Below is a small trained network, with its code and all its weights. Each question gives an input and a target symbol and asks what happens when units are switched off, that is, made to give their printed mean instead of their output.

import numpy as np


def w(rows, s, z=0):
    codes = np.array(rows[::2]) - 128.0
    scale = np.full(codes.shape[1], s)
    scale[-1] = z or s
    return codes * scale


def f(y):
    return np.maximum(y, 0)


def softmax(a):
    e = np.exp(a - a.max(-1, keepdims=True))
    return e / e.sum(-1, keepdims=True)


def log_softmax(a):
    a = a - a.max(-1, keepdims=True)
    return a - np.log(np.exp(a).sum(-1, keepdims=True))


def net(x, mask):
    ids = ['ΓΔΛΞΨαβεζηθμστφω'.index(c) for c in x.split()]
    T = len(ids)
    res = E[ids] + P[:T]
    u = 0
    for l in range(3):
        q, k, v = (res @ M[l].T for M in (Q, K, V))
        z = softmax(np.where(np.tri(T) > 0, q @ k.T / 4**0.5, -1e9)) @ v
        res = res + np.where(mask[u], z, O[l][:, -1]) @ O[l][:, :-1]
        u += 1
        y = f(res @ A[l][:, :-1].T + A[l][:, -1])
        res = res + np.where(mask[u : u + 4], y, B[l][:, -1]) @ B[l][:, :-1]
        u += 4
    return log_softmax(res[-1] @ U[:, :-1].T + U[:, -1])


Q, K, V, O, A, B = {}, {}, {}, {}, {}, {}
E = w([
[97,89,44,136],'Γ',
[174,38,112,82],'Δ',
[194,142,143,193],'Λ',
[198,195,136,26],'Ξ',
[98,81,123,102],'Ψ',
[73,118,123,105],'α',
[137,132,2,244],'β',
[123,30,68,88],'ε',
[96,21,185,104],'ζ',
[153,74,87,171],'η',
[215,142,144,198],'θ',
[218,104,80,153],'μ',
[163,79,241,184],'σ',
[84,123,155,93],'τ',
[161,151,174,82],'φ',
[214,168,87,120],'ω',
],0.018)
P = w([
[107,106,90,44],'0',
[169,136,113,67],'1',
[103,11,157,142],'2',
[137,131,76,149],'3',
[190,177,121,42],'4',
[103,17,151,143],'5',
[135,124,75,143],'6',
[180,177,120,25],'7',
],0.011)
Q[0] = w([
[113,244,164,182],'0.h1',
[158,55,24,57],'0.h1',
[107,73,17,93],'0.h1',
[254,97,192,165],'0.h1',
],0.0091)
K[0] = w([
[242,153,47,229],'0.h1',
[19,90,107,26],'0.h1',
[84,141,37,1],'0.h1',
[182,175,213,180],'0.h1',
],0.0087)
V[0] = w([
[169,210,162,170],'0.h1',
[190,118,2,210],'0.h1',
[161,159,167,51],'0.h1',
[203,107,158,174],'0.h1',
],0.005)
O[0] = w([
[122,141,142,149,3],'0.h1',
[255,129,75,146,133],'0.h1',
[98,166,232,125,133],'0.h1',
[185,73,144,216,73],'0.h1',
],0.005)
A[0] = w([
[236,86,130,64,3],'0.n1',
[46,6,147,237,153],'0.n2',
[219,254,127,164,126],'0.n3',
[94,186,42,245,158],'0.n4',
],0.0073,0.004)
B[0] = w([
[57,117,180,67,178],'0.n1',
[129,94,249,201,254],'0.n2',
[33,81,129,193,181],'0.n3',
[171,121,238,1,207],'0.n4',
],0.0087,0.0058)
Q[1] = w([
[254,197,217,127],'1.h1',
[159,153,102,235],'1.h1',
[197,28,84,117],'1.h1',
[140,169,194,104],'1.h1',
],0.0082)
K[1] = w([
[247,211,200,137],'1.h1',
[142,129,94,232],'1.h1',
[180,141,61,116],'1.h1',
[149,166,136,122],'1.h1',
],0.013)
V[1] = w([
[75,169,68,217],'1.h1',
[42,133,69,91],'1.h1',
[74,157,162,147],'1.h1',
[169,2,155,175],'1.h1',
],0.0056)
O[1] = w([
[26,74,114,175,2],'1.h1',
[16,179,2,91,178],'1.h1',
[91,92,166,192,99],'1.h1',
[232,14,136,77,179],'1.h1',
],0.0039,0.0054)
A[1] = w([
[32,123,222,119,214],'1.n1',
[34,105,190,222,2],'1.n2',
[196,115,190,167,170],'1.n3',
[101,138,174,1,21],'1.n4',
],0.0091,0.0033)
B[1] = w([
[91,172,183,91,255],'1.n1',
[192,121,22,152,209],'1.n2',
[77,141,49,54,240],'1.n3',
[152,103,94,254,239],'1.n4',
],0.0099,0.0083)
Q[2] = w([
[148,160,65,147],'2.h1',
[87,172,181,68],'2.h1',
[143,105,215,247],'2.h1',
[68,130,117,50],'2.h1',
],0.014)
K[2] = w([
[169,142,96,131],'2.h1',
[71,176,124,94],'2.h1',
[208,109,248,147],'2.h1',
[76,131,111,125],'2.h1',
],0.015)
V[2] = w([
[84,121,2,138],'2.h1',
[158,211,97,45],'2.h1',
[168,199,145,59],'2.h1',
[36,131,175,102],'2.h1',
],0.0077)
O[2] = w([
[100,212,72,153,253],'2.h1',
[126,153,126,86,139],'2.h1',
[152,255,163,87,94],'2.h1',
[24,135,127,111,122],'2.h1',
],0.0083,0.011)
A[2] = w([
[210,52,171,57,120],'2.n1',
[110,67,109,74,200],'2.n2',
[106,100,255,139,253],'2.n3',
[200,79,220,255,186],'2.n4',
],0.0093,0.0051)
B[2] = w([
[144,75,151,110,179],'2.n1',
[99,174,163,134,253],'2.n2',
[248,133,185,187,190],'2.n3',
[139,112,59,20,159],'2.n4',
],0.011,0.0069)
U = w([
[166,209,79,97,197],'Γ',
[124,71,103,37,3],'Δ',
[138,106,147,102,107],'Λ',
[164,205,190,181,183],'Ξ',
[77,39,135,145,133],'Ψ',
[36,134,151,55,95],'α',
[209,133,140,68,94],'β',
[184,50,78,253,96],'ε',
[183,72,168,180,175],'ζ',
[141,86,138,76,108],'η',
[111,61,159,122,117],'θ',
[140,95,135,74,84],'μ',
[125,167,184,1,147],'σ',
[100,127,203,153,179],'τ',
[189,173,189,130,137],'φ',
[123,134,159,88,125],'ω',
],0.0098,0.0074)

Each question gives the input, a string of symbols that net reads in full, and the target symbol t.
The units are the heads (4 rows each of Q, K, V and O) and the neurons (one row each of A and B). Each row of codes is followed by its name. A weight is (code - 128) times the scale printed after its matrix; where a second scale follows, it is the last column's (O, A, B and U).
mask holds one flag per unit, layer by layer, with each layer's heads first. A switched-off unit (its flag False) gives its mean, the last column of its rows in O or B, instead of its output. The means were averaged over made-up inputs and are rounded, as every weight is.
A unit's drop is (log p(t) with every unit on - log p(t) with that unit switched off) / (log p(t) with every unit on - log p(t) with every unit switched off).
The circuit of an input: a set's keep is (log p(t) with only the set's units on - log p(t) with every unit switched off) / (log p(t) with every unit on - log p(t) with every unit switched off). Starting from the 12 units with the biggest drops (on a tie, the unit counted first), units are removed one at a time, each time the one whose removal leaves the highest keep (on an exact tie, the one counted first), for as long as the keep stays at least 0.8.
circuit, biggest first: the units of the circuit, biggest drop first
most important unit: the unit with the biggest drop
k most important neurons: the k neurons with the biggest drops, biggest first
top k neurons in layer l: the k neurons of layer l with the biggest drops, biggest first
input ζ α μ β, target ζ: circuit, biggest first	0.n4, 2.h1, 1.n4
input Γ β Ξ, target β: most important unit	1.n4
input ζ α α α, target ζ: circuit, biggest first	1.n3, 2.n3, 2.h1
input Λ μ Ξ Γ σ α Γ ζ, target ζ: circuit, biggest first	1.n4, 2.h1
input ζ β ζ μ Γ Δ, target ζ: 3 most important neurons	2.n3, 1.n1, 0.n1
input Γ σ μ Ψ, target Γ: circuit, biggest first	0.h1, 0.n2, 2.h1
input α Γ ε τ ε, target ε: 2 most important neurons	1.n4, 1.n3
input ε Λ β μ ζ α Γ, target ε: 3 most important neurons	1.n1, 1.n4, 0.n2
input α Γ ζ ζ, target α: circuit, biggest first	1.n1, 2.h1, 0.h1
input Γ β Γ η, target Γ: 2 most important neurons	0.n4, 0.n2
input β ε α θ σ, target σ: circuit, biggest first	1.n3, 1.n4, 0.h1
input ω α Δ Γ ζ, target ζ: circuit, biggest first	2.n3, 1.n4, 2.h1
input α β Γ β η α Γ, target α: circuit, biggest first	0.h1, 0.n4, 2.h1
input α ζ ω ζ, target α: circuit, biggest first	1.n1, 2.h1
input ζ α σ, target Δ: circuit, biggest first	1.n3, 1.h1, 0.n2
input ζ α Γ ω σ ε Γ, target ζ: most important unit	1.n3
input θ ζ φ σ ζ Γ η Ξ, target Ξ: top 2 neurons in layer 0	0.n1, 0.n3
input τ Λ β Γ Δ α, target τ: 3 most important neurons	1.n1, 1.n3, 1.n2
input Γ β α ζ Γ Γ η, target Γ: circuit, biggest first	1.n4, 2.h1, 0.h1
input Γ ζ Γ η η β ε, target Γ: 3 most important neurons	0.n4, 0.n2, 1.n4
input α Ξ α α τ τ Γ, target α: most important unit	1.h1
input α β Γ α η Ξ τ, target α: 4 most important neurons	0.n2, 0.n4, 1.n2, 2.n3
input ζ α ζ ζ Δ, target Δ: 2 most important neurons	2.n4, 1.n4
input Γ ω Ψ Δ, target Γ: circuit, biggest first	0.n2, 2.h1
input Γ β β Γ β Γ Λ, target Γ: 4 most important neurons	1.n3, 0.n4, 1.n4, 0.n2
input β μ ω Γ φ Γ Γ, target β: 2 most important neurons	0.n4, 1.n1
